[[132 132 126 124 129 133]
 [128 136 130 138 132 130]
 [135 126 137 141 135 128]
 [141 122 103 145 125 110]
 [126 141 143 118 127 136]
 [127 153 148 120 123 138]
 [138 149 139 124 116 126]]
->
[[126 141 143 118 127 136]
 [127 153 148 120 123 138]
 [128 136 130 138 132 130]
 [132 132 126 124 129 133]
 [135 126 137 141 135 128]
 [138 149 139 124 116 126]
 [141 122 103 145 125 110]]

[[134 138 109 134 145 145]
 [130 126 112 137 141 143]
 [132 130 117 111 137 125]
 [135 135 110 137 143 147]
 [133 136 109 138 142 147]
 [125 142 117 116 145 129]
 [116 140 140 123 128 138]
 [124 140 116 117 144 126]
 [121 139 123 133 123 115]
 [150 129 118 122 132 108]]
->
[[116 140 140 123 128 138]
 [121 139 123 133 123 115]
 [124 140 116 117 144 126]
 [125 142 117 116 145 129]
 [130 126 112 137 141 143]
 [132 130 117 111 137 125]
 [133 136 109 138 142 147]
 [134 138 109 134 145 145]
 [135 135 110 137 143 147]
 [150 129 118 122 132 108]]

[[134 114 115 131 114 116]
 [144 135 148 102 151 128]
 [149 101 124 130 145 115]
 [155 145 157 143 128 117]
 [153 123 138 119 125 146]
 [154 153 156 134 140 126]
 [114 101 134 114 124 120]
 [148 131 118 101 104 141]
 [120 102 121 149 142 142]]
->
[[114 101 134 114 124 120]
 [120 102 121 149 142 142]
 [134 114 115 131 114 116]
 [144 135 148 102 151 128]
 [148 131 118 101 104 141]
 [149 101 124 130 145 115]
 [153 123 138 119 125 146]
 [154 153 156 134 140 126]
 [155 145 157 143 128 117]]

[[131 114 124 121 138]
 [142 123 140 116 135]
 [113 120 153 121 134]
 [110 112 121 136 144]
 [138 116 129 120 119]
 [134 140 110 144 126]
 [117 147 111 108 145]]
->
[[110 112 121 136 144]
 [113 120 153 121 134]
 [117 147 111 108 145]
 [131 114 124 121 138]
 [134 140 110 144 126]
 [138 116 129 120 119]
 [142 123 140 116 135]]

[[134 121 139 150]
 [138 116 124 129]
 [124 100 113 107]
 [116 107 110 126]
 [137 108 139 143]
 [132 154 133 150]]
->
[[116 107 110 126]
 [124 100 113 107]
 [132 154 133 150]
 [134 121 139 150]
 [137 108 139 143]
 [138 116 124 129]]

[[115 153 138 110 146]
 [122 151 134 106 142]
 [114 127 128 125 136]
 [116 135 140 107 149]
 [123 123 126 133 143]
 [137 137 120 132 137]
 [119 142 143 128 129]]
->
[[114 127 128 125 136]
 [115 153 138 110 146]
 [116 135 140 107 149]
 [119 142 143 128 129]
 [122 151 134 106 142]
 [123 123 126 133 143]
 [137 137 120 132 137]]
---
[[128 134 137 124]
 [129 128 126 135]
 [128 122 118 133]
 [125 124 123 120]
 [109 127 119 145]
 [124 115 109 139]
 [119 111 103 136]
 [144 131 139 110]
 [130 124 129 129]
 [127 123 121 132]
 [126 130 131 132]]
->
[[119 111 103 136]
 [124 115 109 139]
 [128 122 118 133]
 [109 127 119 145]
 [127 123 121 132]
 [125 124 123 120]
 [129 128 126 135]
 [130 124 129 129]
 [126 130 131 132]
 [128 134 137 124]
 [144 131 139 110]]

[[125 132 124 125 123 117 124]
 [126 131 127 107 112 125 156]
 [120 129 125 126 130 128 127]
 [129 128 135 133 129 135 134]]
->
[[125 132 124 125 123 117 124]
 [120 129 125 126 130 128 127]
 [126 131 127 107 112 125 156]
 [129 128 135 133 129 135 134]]

[[118 149 127]
 [116 149 133]
 [141 128 151]
 [118 150 134]]
->
[[118 149 127]
 [116 149 133]
 [118 150 134]
 [141 128 151]]

[[114 124 113 116 146 136 143 132 126 156]
 [120 147 131 121 136 107 110 132 102 128]
 [113 134 117 156 105 116 138 128 126 131]
 [128 116 139 101 143 147 118 137 116 135]
 [126 131 145 111 132 127 103 137 103 122]]
->
[[114 124 113 116 146 136 143 132 126 156]
 [113 134 117 156 105 116 138 128 126 131]
 [120 147 131 121 136 107 110 132 102 128]
 [128 116 139 101 143 147 118 137 116 135]
 [126 131 145 111 132 127 103 137 103 122]]

[[131 152 121 122 127 136 131]
 [118 145 107 133 124 123 129]
 [122 146 117 125 130 138 136]]
->
[[118 145 107 133 124 123 129]
 [122 146 117 125 130 138 136]
 [131 152 121 122 127 136 131]]

[[127 121 128 118 127 150 122 116 116 150 124 155 117 154 153 144]
 [123 123 121 121 123 120 132 127 148 121 121 120 125 119 122 123]
 [130 114 133 126 132 118 129 127 127 147 121 128 132 140 146 130]
 [139 108 107 138 104 113 121 105 120 144 115 117 117 120 114 114]]
->
[[139 108 107 138 104 113 121 105 120 144 115 117 117 120 114 114]
 [123 123 121 121 123 120 132 127 148 121 121 120 125 119 122 123]
 [127 121 128 118 127 150 122 116 116 150 124 155 117 154 153 144]
 [130 114 133 126 132 118 129 127 127 147 121 128 132 140 146 130]]

[[109 125 134 139 119 141 141 125 129 125 148 121]
 [100 130 135 135 115 138 128 118 132 125 148 133]
 [113 129 125 136 128 141 131 125 131 142 134 128]]
->
[[113 129 125 136 128 141 131 125 131 142 134 128]
 [109 125 134 139 119 141 141 125 129 125 148 121]
 [100 130 135 135 115 138 128 118 132 125 148 133]]
